Below is a small trained network, with its code and all its weights. Each question gives an input and a class and asks what happens when units are switched off, that is, made to give their printed mean instead of their output.

import numpy as np


def w(rows, s, z=0):
    codes = np.array(rows[::2]) - 128.0
    scale = np.full(codes.shape[1], s)
    scale[-1] = z or s
    return codes * scale


def f(y):
    return y / 2 * (1 + np.tanh(0.7978845608 * (y + 0.044715 * y**3)))


def log_softmax(a):
    a = a - a.max(-1, keepdims=True)
    return a - np.log(np.exp(a).sum(-1, keepdims=True))


def net(x, mask):
    res = np.array(x, float).reshape(1, 7) / 4 @ E
    y = f(res @ A[0][:, :-1].T + A[0][:, -1])
    res = res + np.where(mask, y, B[0][:, -1]) @ B[0][:, :-1]
    return log_softmax(res[-1] @ U[:, :-1].T + U[:, -1])


A, B = {}, {}
E = w([
[197,172,131,35,175,121,179,115,136,154],'x0',
[121,208,103,115,130,254,161,233,171,167],'x1',
[239,128,161,171,86,208,170,62,193,141],'x2',
[125,109,98,189,69,185,136,80,46,174],'x3',
[135,139,120,161,39,135,47,167,146,207],'x4',
[179,205,197,102,132,96,63,94,114,145],'x5',
[102,35,137,128,44,110,184,158,67,98],'x6',
],0.0095)
A[0] = w([
[51,65,94,178,128,97,140,148,114,86,126],'neuron 1',
[118,184,175,133,131,159,92,144,124,147,35],'neuron 2',
[107,121,120,152,142,141,120,133,133,128,41],'neuron 3',
[41,92,57,175,140,149,140,153,119,94,18],'neuron 4',
[130,150,117,104,113,150,125,161,154,117,56],'neuron 5',
[94,133,207,129,151,86,107,119,75,110,98],'neuron 6',
[132,194,116,143,136,137,57,140,127,189,80],'neuron 7',
[139,144,126,137,141,126,141,111,140,118,46],'neuron 8',
[121,145,123,118,118,133,156,118,114,148,23],'neuron 9',
[175,179,143,99,196,129,147,61,186,88,37],'neuron 10',
[110,88,170,122,119,121,141,124,134,121,54],'neuron 11',
[140,161,112,125,137,145,79,141,136,168,33],'neuron 12',
[51,53,84,178,134,151,137,163,108,92,34],'neuron 13',
[118,105,100,112,122,133,154,188,134,106,115],'neuron 14',
[66,162,230,150,126,153,84,121,74,78,54],'neuron 15',
[126,146,198,123,187,122,140,80,160,158,40],'neuron 16',
[145,131,114,124,167,145,132,81,167,120,6],'neuron 17',
[126,73,160,182,22,100,83,46,140,163,52],'neuron 18',
[170,138,91,104,108,168,169,120,97,148,65],'neuron 19',
[177,176,145,106,149,172,164,126,166,133,178],'neuron 20',
[114,234,115,125,152,149,51,187,152,224,54],'neuron 21',
[171,163,121,110,168,131,146,51,186,84,39],'neuron 22',
[124,137,115,115,114,121,146,132,134,136,76],'neuron 23',
[140,129,128,136,145,129,119,122,147,127,78],'neuron 24',
[99,85,147,72,187,3,98,121,98,110,50],'neuron 25',
[165,77,135,191,32,118,85,93,136,131,53],'neuron 26',
[118,102,155,198,83,121,69,64,115,113,91],'neuron 27',
[150,98,102,156,159,96,110,116,128,140,16],'neuron 28',
[180,98,99,120,107,187,207,124,65,158,9],'neuron 29',
[117,130,120,151,61,144,160,84,121,119,91],'neuron 30',
[169,119,153,121,217,116,129,44,168,75,103],'neuron 31',
[154,177,132,60,139,138,130,253,189,114,3],'neuron 32',
[116,120,134,58,171,2,102,99,98,100,51],'neuron 33',
[108,120,93,133,138,124,139,122,132,154,76],'neuron 34',
[126,116,127,117,141,138,137,108,143,147,68],'neuron 35',
[190,102,108,118,83,167,183,86,86,150,48],'neuron 36',
[130,97,145,62,119,138,161,191,178,104,21],'neuron 37',
],0.01,0.0059)
B[0] = w([
[117,79,61,124,158,99,123,163,99,109,239],'neuron 1',
[114,180,81,135,95,175,141,118,157,112,158],'neuron 2',
[130,109,118,105,117,142,125,134,124,114,125],'neuron 3',
[97,60,47,126,149,127,137,188,136,157,199],'neuron 4',
[125,136,153,102,131,164,110,156,157,115,145],'neuron 5',
[124,188,142,140,89,87,129,112,100,81,187],'neuron 6',
[159,168,64,111,109,144,96,93,141,100,197],'neuron 7',
[121,117,136,144,151,130,125,131,131,134,126],'neuron 8',
[120,126,134,116,134,140,124,121,134,134,120],'neuron 9',
[137,174,114,156,222,141,164,149,128,149,215],'neuron 10',
[146,117,85,105,106,111,105,126,118,151,138],'neuron 11',
[148,138,91,131,120,138,100,109,151,108,157],'neuron 12',
[96,42,40,166,167,126,151,183,121,129,214],'neuron 13',
[82,85,139,127,113,128,160,162,159,132,169],'neuron 14',
[129,201,119,179,63,127,164,124,64,89,160],'neuron 15',
[122,155,77,146,168,123,135,140,103,133,165],'neuron 16',
[163,121,134,137,164,123,157,125,121,143,145],'neuron 17',
[255,54,196,202,106,72,124,152,136,128,231],'neuron 18',
[88,135,149,92,124,148,144,66,134,175,159],'neuron 19',
[103,180,153,140,171,184,145,136,149,182,228],'neuron 20',
[183,196,42,68,72,202,42,95,231,130,240],'neuron 21',
[162,134,109,161,216,144,166,140,98,156,193],'neuron 22',
[124,123,139,118,134,131,123,134,135,139,122],'neuron 23',
[148,137,131,124,146,147,123,161,118,104,127],'neuron 24',
[77,111,155,36,124,88,57,93,85,60,251],'neuron 25',
[214,45,177,193,96,100,88,137,171,149,208],'neuron 26',
[179,107,157,178,100,65,174,184,89,79,210],'neuron 27',
[128,128,169,94,127,123,162,163,192,130,131],'neuron 28',
[72,110,162,102,95,154,160,56,103,183,174],'neuron 29',
[128,80,130,153,78,145,126,87,136,157,161],'neuron 30',
[172,192,142,116,237,116,152,100,42,135,219],'neuron 31',
[113,157,218,121,97,133,150,206,219,92,215],'neuron 32',
[87,128,193,8,138,24,32,56,86,61,244],'neuron 33',
[135,95,121,95,147,135,131,119,145,149,129],'neuron 34',
[118,128,151,153,140,142,100,140,112,154,124],'neuron 35',
[100,110,169,133,102,144,131,40,95,193,174],'neuron 36',
[86,115,183,115,144,104,168,174,133,116,165],'neuron 37',
],0.0079,0.012)
U = w([
[219,80,157,200,87,78,114,128,104,124,219],'0',
[163,189,136,141,255,144,166,115,113,145,118],'1',
[67,67,34,154,145,108,148,177,99,117,209],'2',
[154,194,66,109,101,181,76,128,192,141,67],'3',
[96,116,156,138,85,169,179,46,85,184,121],'4',
[124,204,103,209,68,96,125,133,34,63,26],'5',
[96,141,143,56,153,42,84,104,77,67,199],'6',
[92,159,202,110,117,148,168,213,195,117,2],'7',
],0.0095,0.0017)

Each question gives the input, the list of numbers given to net, and the class t.
The units are the neurons (one row each of A and B). Each row of codes is followed by its name. A weight is (code - 128) times the scale printed after its matrix; where a second scale follows, it is the last column's (A, B and U).
mask holds one flag per neuron, in row order. A switched-off neuron (its flag False) gives its mean, the last column of its row in B, instead of its output. The means were averaged over made-up inputs and are rounded, as every weight is.
A unit's drop is (log p(t) with every unit on - log p(t) with that unit switched off) / (log p(t) with every unit on - log p(t) with every unit switched off).
The circuit of an input: a set's keep is (log p(t) with only the set's units on - log p(t) with every unit switched off) / (log p(t) with every unit on - log p(t) with every unit switched off). Starting from the 12 units with the biggest drops (on a tie, the unit counted first), units are removed one at a time, each time the one whose removal leaves the highest keep (on an exact tie, the one counted first), for as long as the keep stays at least 0.8.
circuit, biggest first: the units of the circuit, biggest drop first
top k neurons: the k neurons with the biggest drops, biggest first
drop when u is switched off: that unit's drop, to one decimal
input [-5,-8,5,-6,0,3,-6], class 1: top 2 neurons	neuron 31; neuron 10
input [-1,-1,-3,7,7,-3,-6], class 3: circuit, biggest first	neuron 21
input [-1,6,3,0,-4,5,2], class 7: circuit, biggest first	neuron 31; neuron 7
input [1,2,-1,3,-2,0,8], class 2: top 3 neurons	neuron 13; neuron 1; neuron 20
input [1,4,0,7,-2,-3,6], class 4: top 2 neurons	neuron 29; neuron 36
input [-8,7,-1,0,4,3,5], class 2: top 2 neurons	neuron 13; neuron 4
input [-5,5,4,4,-3,1,7], class 4: top 2 neurons	neuron 29; neuron 36
input [1,7,3,-1,-8,6,7], class 7: circuit, biggest first	neuron 32; neuron 31
input [7,7,-7,1,2,-8,-3], class 7: top 3 neurons	neuron 32; neuron 37; neuron 14
input [6,5,-3,8,7,-2,3], class 4: top 3 neurons	neuron 29; neuron 36; neuron 19
input [-6,1,-4,8,3,1,2], class 0: top 2 neurons	neuron 18; neuron 26
input [8,1,-1,-2,5,-2,0], class 3: top 3 neurons	neuron 21; neuron 27; neuron 18
input [3,0,0,-6,5,0,-4], class 3: drop when neuron 21 is switched off	0.1
input [1,3,5,2,0,4,1], class 4: drop when neuron 21 is switched off	0.1
input [8,8,0,3,3,-3,4], class 7: top neuron	neuron 32
input [-2,4,7,8,1,-3,3], class 4: top 3 neurons	neuron 29; neuron 36; neuron 19
input [-6,6,7,6,1,-5,0], class 4: top 2 neurons	neuron 29; neuron 36
input [-1,4,-1,-7,0,4,-4], class 3: drop when neuron 21 is switched off	0.6
input [4,-3,4,-5,4,3,0], class 1: drop when neuron 13 is switched off	0.0
input [5,0,-4,1,6,-4,3], class 2: top neuron	neuron 33
